The rows lie along a hidden order. The number after each row says roughly how far along it the row is, from 0 to 20. A new part has a new order.
In the rows, zero is written as 100.
[121 130 124 138 135 121 141 119 119 117 118 136 127 129 108 122 118 130
 129 127 115 110 106 111 131 135 144 104 122 119 117 112 122 118 111 117
 106 119 118 119 124 141 139 110 108 130 120 112 128 127 113 154 115 116
 116 115 116 135 119 120 126 110 115 109 110 103 125 120 113 124 121 122
 118 126 124 123 129 110 123 111 108 126 123 123 129 115 124 122 134 124
 123 122 132 110 129 131 114 109  95 135 123 122 119 131  97 123 107 102
 114 114 120 117 103 113 118 109 117 121 111 126 124 130 124 121  92 125
 123 130 136 116 113 126 116 110 101 117 131 133 115 127 117 128 120 143
 116 109 117 145 132 110 110 134 117 139 132 124 128 114 121 109 130 120
 128 123 123 118 141 111 131 138 121 119 127 105 112 126 122 106 122 124
 107 110 121 122 117 125 134 118 113 115 147 113 114 117 115 103 117 123
 117 128 116 111 117 139 127 123 119 119 140 135 108 131 136 109 131 129
 124 127 117 130 121 114 116 139 125 123 117] -> 15
[122 129 122 137 127 109 125 123 122 111 117 170 123 110 110 115 111 145
 143 119 110 110 108 127 127 122 145 132 125 116 125 114 120 134 117 132
 115 122 111 114 119 119 159 145 125 126 129 117 120 122 121 128 116 115
  93 110 125  99 128 113 150 108 120 126 121 111 114 127 119 121 110 129
 119 119 115 125 121 121 125 130 116 114 108 121 121 125 121 121 114 121
 110 121 121 127 141 105 113 115 125 131 106 115 120 112 121 110 118 115
 112 104 142 128 127 113 121 129 111 121 130 114 111 124 115 118 105 109
 129 114 113 120 112 108 128 113 120 152 127 140 121 107 102 127 129 144
 114 106 120 131 112 157 108 134 137 127 131 118 119 120 115 121 134 115
 131 125 119 120 142 120 121 126 120 138 104 122 113 152 111 107 112 112
 113 131 114 127 128 101 110 120 111 119 112 108 113 113 117 108 116 113
 112 123 114 123 115 135 125 118 130 131 120 126 115 120 119 118 148 133
 133 115 130 104 107 143 128 118 119 111 136] -> 0
[119 114 151 143 134 112 129 119 131 103 112 126 116 110 116 121 124 112
 140 138 116 110 121 119 129 107 141 121 116 106 160 116 131 143 116 137
 140 119 101 116 113 110 178 122 120 170 118 108 116 119 113 143 112 116
  96 110 123 102 120 113 135 117 122 124 114 108 115 124 115 112 112 119
 120 122 126 146 119 130 142 120 112 115 111 130 127 147 122 110 113 133
 115 141 143 130 127 106 112 112 121 103 120 142 150 127 115 123 112 122
 110 108 119 119 119 107 131 128 105 125 113 113 109 121 112 117 108 127
 145 115 142 128 115 123 119 111 112 125 128 146 128 108 100 133 131 154
 121 102 118 127 114 183 105 151 126 131 119 123 132 115 127 130 118 133
 140 150 120 122 140 104 119 127 120 123 116 132 121 171 112 105 124 112
 130 121 114 116 162 105 113 132 120 109 114 113 113 120 113 101 119 134
 115 120 135 140 109 141 156 115 121 125 117 125 110 127 120 115 158 130
 180 132 115 112 109 152 143 108 120 120 136] -> 7
[112 118 118 138 168 134 121 128 121 107 123 148 108 116 115 111 120 128
 121 114 110 114 107 138 137 138 118 116 122 153 111 105 113 155 119 116
 127 153 110 114 118 135 125 125 116 127 131 114 145 132 112 142 165 132
 127 107 124 120 110  97 108 125 128 114 114 108 106 132 102 119 120 119
 108 141 118 106 120 118 119 111 111 115 112 112  98 114 117  99 172 109
 118 126 124 115 111 112 106 137 131 149 120 111 115 115 154 121 119 133
 122 130 132 123 126 123 124 103 115 142 118 153 111 120 104 134 115 110
 114 126 110 107 114 125 121 112 115 117 129 140 138 126  94 169 144 140
 109 114 116 146 115 132 103 136 124 127 120 115 117  99 116 112 115 102
 131 134 125 126 154 111 106 131 136 119 114 115 129 128 117 102 116 130
 106 127 136 110 133  94 113  91 116 114 113 114 111 111 121 150 127 119
 106 155 106 107 105 138 129 143 130 122 152 133 115 121 127 127 131 122
 121 119 125  97 122 139 126 145 101 116 129] -> 20
[114 155 135 129 134 107 106 117 120 112 114 133 115 121 116 128 119 131
 123  99 120 123 136 138 121 122 176 125 123 107 115 107 161 147 122 118
 125 125 112 132 126 113 122 130 112 135 149 172 116 122 124 125 114 129
  97 124 118 101 123 101 120 115 149 117 125 142 133 131 116 113 107 159
 107 120 109 111 115 116 115 112 114 145 111 115  94 130 110 105 118 118
 129 121 125 111 110  99 131 126 165 137 111 104 116 106 141 121 129 119
 116 113 145 117 121 128 120 134 116 127 124 108 133 145 161 125 145 111
 152 116 113 105 122 108 130 114 116 137 121 164 136 126 110 121 129 142
 115 128 140 120 108 141 126 122 121 121 129 132 123 106 121 116 109 119
 122 113 124 119 132 121 115 109 152 142 105 139 118 136 101 142 109 116
 116 162 119 113 137 111 114 127 142 109 102 104 110 112 118 124 138 118
 120 119 117 135 172 118 120 119 120 146 105 121 123 136 111 119 147 117
 134 152 118 129 102 134 131 143 134  97 150] -> 2
[135 113 121 125 127 133 133 129 111 110 128 132 102 128 125 117 118 120
 113 112 118 121 120 136 107 130 133 120 120 122 126 111 130 140 106 117
 125 123 116 130 115 132 127 109 110 118 131 126 125 117 115 136 122 114
 131 114 122 147 105 113 107 125 129 113 112 119 112 116 109 120 119 111
 119 116 114 113 107 119 117 107 132 118 117 121 125 120 113 125 142 107
 121 129 122 137 112 126 102 115 127 139 129 108 117 131 143 120 113 132
 114 118 107 109 131 122 112 122 109 121 113 151 119 119 114 142 129 111
 113 128 142 112 114 119 129 120 132 127 117 111 129 125 119 145 120 114
 129 130 114 112 121 139 115 127 114 116 113 110 113 110 104 119 111 117
 124 116 124 114 133 129 102 134 124 122 131 118 112 117 112 124 111 120
 116 123 123 121 126 129 135 136 122 120 111 113 120 116 113 127 116 121
 112 131 116 119 130 119 143 128 118 121 133 123 119 129 136 114 128 124
 109 130 118 151 121 114 116 114 115 130 115] -> 18
[130 113 115 159 158 141 142 130 116 108 145 158 131 103 120 109 114 128
 127 142 125 110 104 131 127 119 150 116 115 200 121 117 124 140 115 129
 124 154 107 121 111 124 144 126 130 118 115 110 125 126 121 137 158 131
 125 105 125 110 118 112 116 126 130 111 109 108 112 117 105 119 124 113
 130 129 136 109 115 129 122 119 125 104 116 121 115 117 119 124 132 101
 111 111 115 130 129 125 106 125 127 131 125 114 115 119 143 116 110 132
 119 124 124 127 137 106 118 110 113 128 113 186 109 120 115 118 117 111
 126 116 122 116 116 115 112 118 123 128 126 116 132 121  98 173 130 107
 135 106 122 121 114 136 102 120 119 119 104 119 113 127 109 121 131 118
 125 133 117 113 129 116 112 155 131 112 116 112 122 148 129 107 120 122
 104 123 133 126 126 103 109 120 132 124 112 135 122 114 112 158 109 107
 112 162 116 108 111 172 136 120 135 118 152 147 128 120 118 126 119 114
 105  98 130 120 121 134 131 100 109 162 110] -> 13
[117 116 145 130 131 123 129 120 115 111 115 126 104 133 129 124 131 117
 108 113 117 134 126 124 117 120 126 120 122 110 127 111 147 140 112 116
 134 120 114 125 115 133 128 110 110 139 128 125 116 124 111 141 118 119
 115 121 119 130 109 109 112 123 126 114 117 118 113 116 112 118 114 117
 113 117 114 118 111 115 120 112 118 136 129 122 120 127 117 120 122 120
 129 138 133 124 113 127 108 113 123 125 135 113 121 132 121 136 113 118
 112 124 109 111 118 120 119 120 108 122 112 119 119 119 115 134 134 124
 123 134 149 113 118 129 122 116 121 122 117 130 135 135 114 125 124 128
 123 121 116 124 115 140 116 126 117 127 121 118 134 107 123 114 109 129
 124 113 120 119 125 118 108 125 121 124 130 125 119 121 110 134 111 118
 122 122 115 118 143 142 148 140 123 112 120 110 113 112 116 114 140 134
 110 119 128 134 123 123 140 119 117 123 114 121 115 144 122 114 143 120
 125 163 109 145 114 117 122 125 118 118 130] -> 17
[133 149 130 151 122 112 125 121 116 111 121 140 133 113 106 117 113 131
 154 117 116 114  97 117 125 125 188 126 117 108 121 113 138 114 119 126
 110 110 112 118 130 121 138 118 108 128 134 121 131 126 114 147 106 116
  98 113 128 129 124 120 128 108 116 102 120 103 130 113 119 119 122 138
 120 124 123 122 130 117 138 107 115 118 119 125 126 116 117 110 131 124
 118 112 121 115 128 110 113 110 111 123 109 112 116 123 134 114 106 108
 111 110 126 117 116 120 115 120 115 113 120 114 112 134 125 123 103 122
 132 112 141 122 113 105 113 114 103 122 140 127 127 116 110 114 115 151
 123 119 126 137 132 129 108 126 109 130 115 128 130 119 121 106 140 127
 122 113 117 119 144 113 134 124 125 137 122 105 109 137 118 101 117 120
 105 139 126 116 120 118 119 122 124 109 134 110 115 120 111  95 112 105
 117 126 114 118 124 134 129 116 125 122 141 128 105 130 137 110 131 126
 119 112 127 142 114 123 118 120 130 115 129] -> 6
[129 114 130 141 137 107 124 137 121  98 115 184 104 111 119 112 117 129
 136 104 112 115 111 140 124 120 138 169 121 105 123 113 128 155 116 128
 133 128  99 114 115 104 154 135 121 143 136 121 110 117 118 131 115 116
 100 108 138  97 112 105 119 116 128 120 118 116 100 121 116 111 116 124
 116 119 114 129 113 131 146 113 127 112 106 123 150 131 108 109 121 114
 113 124 127 150 128  95 106 121 137 115 106 111 122 123 144 117 118 149
 112 111 118 121 141 123 120 129 103 120 124 118 106 114  98 162 127 107
 120 117 141 123 112 105 132 125 137 140 130 129 133 103  96 134 139 148
 122 111 116 108 108 177 105 142 119 122 108 111 119 106 111 123 112 114
 133 130 125 116 129 130 102 113 127 147 110 126 117 134 102 111 110 109
 117 141 116 116 143 101 110 130 120 117  90 106 113 125 116 110 117 113
 105 136 113 129 114 120 139 115 125 120 118 116 114 121 124 122 166 146
 119 118 130 112 107 149 131 101 117 108 150] -> 6
